Below are the code and all the weights of a small trained network. Each question names an input and a target symbol and asks about switching units off, where a switched-off unit gives its printed mean instead of its output.

import numpy as np


def w(rows, s, z=0):
    codes = np.array(rows[::2]) - 128.0
    scale = np.full(codes.shape[1], s)
    scale[-1] = z or s
    return codes * scale


def norm(h):
    return h / np.sqrt((h * h).mean(-1, keepdims=True) + 1e-5)


def f(y):
    return np.maximum(y, 0)


def softmax(a):
    e = np.exp(a - a.max(-1, keepdims=True))
    return e / e.sum(-1, keepdims=True)


def log_softmax(a):
    a = a - a.max(-1, keepdims=True)
    return a - np.log(np.exp(a).sum(-1, keepdims=True))


def net(x, mask):
    ids = ['βγελμξστψω'.index(c) for c in x.split()]
    T = len(ids)
    res = E[ids] + P[:T]
    u = 0
    for l in range(2):
        q, k, v = (norm(res) @ M[l].T for M in (Q, K, V))
        z = softmax(np.where(np.tri(T) > 0, q @ k.T / 2**0.5, -1e9)) @ v
        res = res + np.where(mask[u], z, O[l][:, -1]) @ O[l][:, :-1]
        u += 1
        y = f(norm(res) @ A[l][:, :-1].T + A[l][:, -1])
        res = res + np.where(mask[u : u + 12], y, B[l][:, -1]) @ B[l][:, :-1]
        u += 12
    return log_softmax(norm(res)[-1] @ U[:, :-1].T + U[:, -1])


Q, K, V, O, A, B = {}, {}, {}, {}, {}, {}
E = w([
[118,113,123,137,136,114],'β',
[121,122,119,132,126,126],'γ',
[6,87,148,99,127,115],'ε',
[121,122,120,130,140,116],'λ',
[120,117,116,147,116,130],'μ',
[127,92,113,174,120,80],'ξ',
[130,132,125,127,146,95],'σ',
[132,154,130,146,79,105],'τ',
[157,116,167,81,179,99],'ψ',
[143,97,118,134,148,160],'ω',
],0.019)
P = w([
[84,112,20,53,157,140],'0',
[90,39,204,17,19,146],'1',
[151,110,25,83,98,131],'2',
[40,147,144,220,183,139],'3',
[131,47,224,78,55,118],'4',
[171,125,22,120,127,111],'5',
[76,152,153,241,183,125],'6',
[150,55,221,133,70,99],'7',
[198,135,23,156,141,97],'8',
[115,163,162,244,173,120],'9',
[165,71,219,168,84,92],'10',
],0.011)
Q[0] = w([
[139,35,249,190,86,69],'L0H1',
[142,119,97,70,106,124],'L0H1',
],0.016)
K[0] = w([
[249,150,146,190,152,138],'L0H1',
[95,112,90,118,136,189],'L0H1',
],0.017)
V[0] = w([
[79,31,82,181,62,188],'L0H1',
[179,53,145,106,224,255],'L0H1',
],0.0055)
O[0] = w([
[156,114,53,234,119,157,189],'L0H1',
[130,74,189,135,172,253,4],'L0H1',
],0.0071,0.0036)
A[0] = w([
[71,128,184,127,54,72,37],'L0N1',
[206,99,119,145,62,124,157],'L0N2',
[86,226,162,140,165,114,106],'L0N3',
[156,123,187,83,103,72,2],'L0N4',
[127,156,253,148,142,173,94],'L0N5',
[185,80,107,153,145,160,161],'L0N6',
[149,68,191,113,127,136,7],'L0N7',
[85,169,172,74,127,125,82],'L0N8',
[47,106,136,135,144,107,112],'L0N9',
[117,211,113,118,38,117,111],'L0N10',
[140,198,195,152,98,177,140],'L0N11',
[149,165,113,101,150,93,179],'L0N12',
],0.014,0.0045)
B[0] = w([
[223,153,85,133,2,162,251],'L0N1',
[61,122,202,27,69,161,254],'L0N2',
[124,198,181,188,103,221,184],'L0N3',
[170,46,67,156,20,173,190],'L0N4',
[39,63,204,173,125,57,169],'L0N5',
[108,219,164,115,101,82,180],'L0N6',
[17,110,224,173,221,190,168],'L0N7',
[156,25,84,129,79,156,149],'L0N8',
[141,205,218,105,87,120,191],'L0N9',
[180,107,161,106,235,56,227],'L0N10',
[100,154,229,108,201,134,152],'L0N11',
[90,134,192,91,120,146,188],'L0N12',
],0.0085,0.0079)
Q[1] = w([
[76,136,55,7,152,82],'L1H1',
[167,92,142,131,138,159],'L1H1',
],0.017)
K[1] = w([
[125,125,8,102,229,227],'L1H1',
[146,168,215,122,98,187],'L1H1',
],0.011)
V[1] = w([
[208,146,135,28,240,233],'L1H1',
[67,160,9,164,121,254],'L1H1',
],0.0094)
O[1] = w([
[167,159,254,219,82,110,2],'L1H1',
[55,114,138,159,79,44,6],'L1H1',
],0.018,0.0056)
A[1] = w([
[70,86,132,158,67,215,55],'L1N1',
[229,164,59,182,74,56,171],'L1N2',
[49,55,146,176,186,99,141],'L1N3',
[99,169,120,77,57,141,80],'L1N4',
[179,39,190,143,71,127,127],'L1N5',
[135,152,65,51,139,179,173],'L1N6',
[247,207,92,153,214,134,1],'L1N7',
[170,125,193,81,143,54,152],'L1N8',
[118,48,58,140,61,50,63],'L1N9',
[94,124,194,171,79,37,32],'L1N10',
[62,234,163,155,151,97,188],'L1N11',
[35,161,151,68,197,103,137],'L1N12',
],0.013,0.0078)
B[1] = w([
[162,134,136,186,200,84,154],'L1N1',
[87,163,195,43,98,212,160],'L1N2',
[189,162,129,103,58,92,151],'L1N3',
[158,169,96,183,115,132,165],'L1N4',
[93,123,80,61,174,151,175],'L1N5',
[92,141,174,183,135,72,250],'L1N6',
[230,139,130,93,189,36,175],'L1N7',
[121,154,86,160,52,170,160],'L1N8',
[213,141,160,166,171,165,157],'L1N9',
[137,83,112,164,251,163,152],'L1N10',
[134,57,98,68,116,93,174],'L1N11',
[153,159,150,174,119,218,170],'L1N12',
],0.015)
U = w([
[243,113,49,171,146,225,2],'β',
[173,57,157,197,128,110,121],'γ',
[92,232,142,191,112,142,147],'ε',
[97,35,123,64,169,121,171],'λ',
[136,123,66,138,61,53,178],'μ',
[80,187,42,89,197,161,110],'ξ',
[139,178,99,34,73,175,142],'σ',
[194,164,158,97,184,72,163],'τ',
[151,133,252,147,145,209,60],'ψ',
[97,109,194,138,73,70,190],'ω',
],0.013,0.0076)

Each question gives the input, a string of symbols that net reads in full, and the target symbol t.
The units are the heads (2 rows each of Q, K, V and O) and the neurons (one row each of A and B). Each row of codes is followed by its name. A weight is (code - 128) times the scale printed after its matrix; where a second scale follows, it is the last column's (O, A, B and U).
mask holds one flag per unit, layer by layer, with each layer's heads first. A switched-off unit (its flag False) gives its mean, the last column of its rows in O or B, instead of its output. The means were averaged over made-up inputs and are rounded, as every weight is.
A unit's drop is (log p(t) with every unit on - log p(t) with that unit switched off) / (log p(t) with every unit on - log p(t) with every unit switched off).
The circuit of an input: a set's keep is (log p(t) with only the set's units on - log p(t) with every unit switched off) / (log p(t) with every unit on - log p(t) with every unit switched off). Starting from the 12 units with the biggest drops (on a tie, the unit counted first), units are removed one at a time, each time the one whose removal leaves the highest keep (on an exact tie, the one counted first), for as long as the keep stays at least 0.8.
circuit, biggest first: the units of the circuit, biggest drop first
k most important neurons: the k neurons with the biggest drops, biggest first
k most important neurons of layer l: the k neurons of layer l with the biggest drops, biggest first
input μ ω σ τ λ, target σ: 2 most important neurons => (L0N1, L1N2)
input β ψ λ, target β: most important neuron of layer 1 => (L1N6)
input ψ τ τ ξ τ β λ λ ε, target ψ: 2 most important neurons of layer 0 => (L0N3, L0N4)
input τ ε μ σ, target ε: 4 most important neurons => (L0N3, L0N9, L0N10, L1N6)
input μ τ τ ψ λ λ ξ, target ξ: 4 most important neurons => (L0N9, L0N1, L0N10, L0N7)
input μ τ τ τ μ β ε μ, target ε: 3 most important neurons => (L1N4, L1N11, L1N7)
input γ ψ σ ψ τ β, target γ: 2 most important neurons of layer 1 => (L1N10, L1N9)
input σ μ ω, target σ: 3 most important neurons => (L0N6, L0N5, L0N4)
input μ σ β ω τ ψ τ ψ, target λ: circuit, biggest first => (L0N4, L1N5, L0N5)
input γ τ λ, target γ: 2 most important neurons of layer 1 => (L1N10, L1N9)
input μ ε μ μ γ ε μ β μ λ, target ε: 2 most important neurons of layer 0 => (L0N10, L0N1)
input μ ξ τ ε τ ψ τ μ ψ, target μ: 2 most important neurons => (L0N10, L0N2)
input γ β ψ τ τ ψ γ γ μ, target γ: 4 most important neurons of layer 0 => (L0N1, L0N10, L0N2, L0N5)
input λ μ μ β τ σ, target λ: 3 most important neurons of layer 1 => (L1N11, L1N10, L1N6)
input λ τ β ε β λ τ λ τ ξ ψ, target λ: 2 most important neurons of layer 0 => (L0N4, L0N7)
input ψ τ σ, target ψ: circuit, biggest first => (L1H1)
input λ τ β ω γ μ, target λ: 2 most important neurons of layer 0 => (L0N5, L0N1)
input μ τ ψ μ τ ξ μ β, target μ: 3 most important neurons of layer 0 => (L0N2, L0N1, L0N10)
input ψ μ μ, target ψ: 2 most important neurons => (L0N2, L1N10)
input σ ψ ψ τ ε ψ, target σ: 4 most important neurons of layer 0 => (L0N10, L0N5, L0N6, L0N11)
input λ τ β, target λ: 2 most important neurons of layer 1 => (L1N10, L1N11)
input γ ω τ σ λ τ τ ξ ψ, target γ: 2 most important neurons => (L1N10, L0N1)
input β τ τ τ τ τ ψ ψ γ, target β: 3 most important neurons of layer 1 => (L1N10, L1N6, L1N11)
input μ τ σ λ σ μ ε μ τ, target μ: 3 most important neurons => (L0N10, L0N2, L0N1)
input τ ξ σ ε ε ω, target τ: 3 most important neurons => (L0N6, L1N7, L0N1)
input γ τ σ ω, target τ: most important neuron => (L0N2)
